-2.14; -2.73; -7.45; -2.55
-1.99; +2.08; -5.18; +0.35
+0.74; -1.64; +2.05; -5.25
->
-2.73; -7.45
+2.08; -5.18

-1.69; -0.62; -6.52
+2.96; -0.48; -6.84
->
-0.62; -6.52
-0.48; -6.84

-5.75; -3.50; +2.62; +1.18
-8.02; -3.31; +2.26; +2.06
+2.12; +1.31; -0.66; -0.34
->
-3.50; +2.62
-3.31; +2.26

+1.69; +1.57; -7.32
-3.93; -2.65; -2.13
-1.09; +4.30; -8.25
->
+1.57; -7.32
-2.65; -2.13

-1.18; -4.00; +5.34; +0.88
-0.28; -1.92; +7.93; +1.03
-1.81; -0.66; -1.42; -1.16
-1.65; -0.77; -1.46; +1.66
-0.93; -0.98; -0.44; +0.21
->
-4.00; +5.34
-1.92; +7.93

+0.83; -0.34; +4.51
-3.72; +3.72; +1.48
-2.52; +4.74; -0.01
+0.20; +3.21; +0.74
-0.69; -4.70; +7.49
->
-0.34; +4.51
+3.72; +1.48

-8.18; +0.23; +6.25
-1.86; -3.28; +2.21
+3.56; +1.95; +0.02
-2.47; +6.64; +7.39
->
+0.23; +6.25
-3.28; +2.21

-1.58; +7.45; +0.02
+0.66; +4.99; -0.80
+0.89; +1.01; -0.60
-1.36; -3.91; +0.41
->
+7.45; +0.02
+4.99; -0.80
